Here is a tiny trained network, its code and every weight. The questions are about switching its units off for an input and a target symbol, where a switched-off unit gives its printed mean instead of its output.

import numpy as np


def w(rows, s, z=0):
    codes = np.array(rows[::2]) - 128.0
    scale = np.full(codes.shape[1], s)
    scale[-1] = z or s
    return codes * scale


def f(y):
    return y / 2 * (1 + np.tanh(0.7978845608 * (y + 0.044715 * y**3)))


def softmax(a):
    e = np.exp(a - a.max(-1, keepdims=True))
    return e / e.sum(-1, keepdims=True)


def log_softmax(a):
    a = a - a.max(-1, keepdims=True)
    return a - np.log(np.exp(a).sum(-1, keepdims=True))


def net(x, mask):
    ids = ['Ωβδεηλξπστφψ'.index(c) for c in x.split()]
    T = len(ids)
    res = E[ids] + P[:T]
    r = res
    for j in range(3):
        rows = slice(3 * j, 3 * j + 3)
        q, k, v = (r @ M[0][rows].T for M in (Q, K, V))
        z = softmax(np.where(np.tri(T) > 0, q @ k.T / 3**0.5, -1e9)) @ v
        o = O[0][rows]
        res = res + np.where(mask[j], z, o[:, -1]) @ o[:, :-1]
    y = f(res @ A[0][:, :-1].T + A[0][:, -1])
    res = res + np.where(mask[3:15], y, B[0][:, -1]) @ B[0][:, :-1]
    return log_softmax(res[-1] @ U[:, :-1].T + U[:, -1])


Q, K, V, O, A, B = {}, {}, {}, {}, {}, {}
E = w([
[171,157,136,192,235,163],'Ω',
[179,164,192,141,87,158],'β',
[75,125,254,110,207,134],'δ',
[58,126,129,227,112,169],'ε',
[162,96,99,78,150,185],'η',
[172,164,199,142,79,159],'λ',
[156,163,203,138,91,164],'ξ',
[170,117,171,184,94,78],'π',
[182,80,83,203,173,70],'σ',
[91,40,199,30,29,38],'τ',
[103,67,167,161,221,54],'φ',
[171,119,168,182,98,74],'ψ',
],0.0074)
P = w([
[3,128,106,126,86,150],'0',
[78,83,135,151,82,165],'1',
[120,66,140,143,98,176],'2',
[157,57,156,145,109,180],'3',
[186,46,167,143,112,186],'4',
[224,44,187,137,122,179],'5',
[182,184,145,135,138,123],'6',
[187,227,123,110,131,103],'7',
[170,243,94,82,137,86],'8',
],0.0047)
Q[0] = w([
[118,21,242,21,91,145],'h0',
[86,210,115,128,76,38],'h0',
[151,123,95,90,190,82],'h0',
[205,179,105,119,128,100],'h1',
[170,223,149,251,232,157],'h1',
[104,177,219,84,92,119],'h1',
[137,218,72,66,176,95],'h2',
[131,54,93,113,152,51],'h2',
[234,159,127,158,137,190],'h2',
],0.023)
K[0] = w([
[90,4,191,156,63,208],'h0',
[49,191,120,52,83,105],'h0',
[85,153,71,187,129,156],'h0',
[169,62,106,97,181,166],'h1',
[141,29,174,250,150,241],'h1',
[85,127,237,54,111,104],'h1',
[83,244,83,102,160,101],'h2',
[55,72,74,192,143,77],'h2',
[210,192,213,154,164,83],'h2',
],0.021)
V[0] = w([
[133,90,38,151,117,126],'h0',
[252,82,150,83,140,107],'h0',
[133,149,114,106,56,160],'h0',
[38,199,105,153,150,109],'h1',
[139,93,26,103,101,187],'h1',
[185,122,158,183,70,117],'h1',
[145,203,168,145,68,115],'h2',
[164,104,68,121,88,151],'h2',
[132,150,140,52,135,215],'h2',
],0.013)
O[0] = w([
[158,113,53,124,130,135,57],'h0',
[113,255,119,72,128,97,45],'h0',
[147,98,137,89,83,117,139],'h0',
[159,210,140,56,144,117,93],'h1',
[61,168,189,158,138,108,89],'h1',
[91,71,100,97,132,114,250],'h1',
[203,131,193,146,100,158,193],'h2',
[113,171,97,117,85,133,85],'h2',
[83,110,169,64,108,196,168],'h2',
],0.01,0.0018)
A[0] = w([
[115,70,103,93,68,99,62],'n0',
[162,113,50,44,141,192,160],'n1',
[6,102,103,189,38,131,99],'n2',
[146,132,110,58,92,110,102],'n3',
[48,82,173,156,179,76,130],'n4',
[79,108,124,162,194,186,185],'n5',
[143,134,138,91,94,106,57],'n6',
[163,147,146,197,69,66,196],'n7',
[167,179,189,139,71,180,71],'n8',
[132,195,130,154,213,197,5],'n9',
[32,213,189,105,127,131,123],'n10',
[146,172,36,150,115,119,103],'n11',
],0.015,0.0032)
B[0] = w([
[62,130,115,122,102,69,160],'n0',
[209,63,138,118,193,61,153],'n1',
[162,49,126,224,175,151,246],'n2',
[127,174,104,109,83,60,130],'n3',
[73,155,136,27,142,168,230],'n4',
[136,235,149,184,128,91,254],'n5',
[131,144,98,119,95,90,124],'n6',
[193,132,113,89,46,191,200],'n7',
[31,83,105,156,123,74,215],'n8',
[114,168,7,173,94,113,134],'n9',
[172,125,124,6,128,51,178],'n10',
[90,86,57,81,199,143,134],'n11',
],0.019,0.0057)
U = w([
[97,101,20,88,190,175,85],'Ω',
[143,139,122,86,134,122,112],'β',
[60,209,193,3,167,161,202],'δ',
[125,230,42,173,116,83,73],'ε',
[212,130,127,83,24,202,156],'η',
[109,131,132,111,123,120,3],'λ',
[92,153,139,111,34,37,138],'ξ',
[229,82,154,79,211,38,169],'π',
[138,144,111,101,124,137,77],'σ',
[134,146,108,105,129,124,35],'τ',
[141,100,191,225,202,234,217],'φ',
[1,46,107,115,95,81,150],'ψ',
],0.0037,0.0035)

Each question gives the input, a string of symbols that net reads in full, and the target symbol t.
The units are the heads (3 rows each of Q, K, V and O) and the neurons (one row each of A and B). Each row of codes is followed by its name. A weight is (code - 128) times the scale printed after its matrix; where a second scale follows, it is the last column's (O, A, B and U).
mask holds one flag per unit, heads first, then neurons. A switched-off unit (its flag False) gives its mean, the last column of its rows in O or B, instead of its output. The means were averaged over made-up inputs and are rounded, as every weight is.
A unit's drop is (log p(t) with every unit on - log p(t) with that unit switched off) / (log p(t) with every unit on - log p(t) with every unit switched off).
The circuit of an input: a set's keep is (log p(t) with only the set's units on - log p(t) with every unit switched off) / (log p(t) with every unit on - log p(t) with every unit switched off). Starting from the 12 units with the biggest drops (on a tie, the unit counted first), units are removed one at a time, each time the one whose removal leaves the highest keep (on an exact tie, the one counted first), for as long as the keep stays at least 0.8.
circuit, biggest first: the units of the circuit, biggest drop first
unit that matters most: the unit with the biggest drop
top k neurons: the k neurons with the biggest drops, biggest first
heads that matter: for each layer, one digit per head in row order, 1 if its drop is at least 0.15 and else 0, layers parted by /
drop when u is switched off: that unit's drop, to one decimal
input β η φ, target δ: circuit, biggest first	[n4, h2]
input η ε ε τ η, target φ: heads that matter	011
input ε η ε, target π: unit that matters most	h1
input ε σ ε, target Ω: heads that matter	111
input δ ε λ ε λ ε, target ψ: heads that matter	101
input η λ ε ε ψ δ ε ψ, target η: circuit, biggest first	[n7, h2]
input δ ε β τ ε ψ σ, target Ω: heads that matter	101
input ψ τ ε δ ε δ ε, target δ: circuit, biggest first	[n4, h2, h0]
input φ β ε Ω ε ψ η Ω ξ, target ψ: heads that matter	001
input τ ε η σ, target Ω: heads that matter	101
input ψ τ σ η λ η δ, target δ: heads that matter	000
input β τ ε τ π τ τ δ τ, target ξ: top 2 neurons	[n3, n0]
input ψ δ η σ η λ δ, target π: heads that matter	111
input δ ε ε ε ε η ε, target π: circuit, biggest first	[n10, h2, n2, h1]
input ε τ ε δ σ ε Ω ψ τ, target ξ: unit that matters most	n0
input ε δ Ω, target ε: circuit, biggest first	[n9, h0, n5]
input ε ε φ ε, target ε: circuit, biggest first	[h0, n9, n5]
input δ η ε δ, target π: circuit, biggest first	[h1, n1]
input ε η δ δ ε λ ε ε, target φ: circuit, biggest first	[h0, n2, n10]
input δ τ τ η ψ η ε ε η, target φ: heads that matter	010
input σ ε δ, target δ: unit that matters most	n4
input φ δ β β τ, target ψ: top 2 neurons	[n0, n2]
input Ω λ η λ π Ω Ω, target ε: drop when n5 is switched off	0.2
input ε ε ξ ε ε ε ε ε β, target ψ: drop when n8 is switched off	1.3
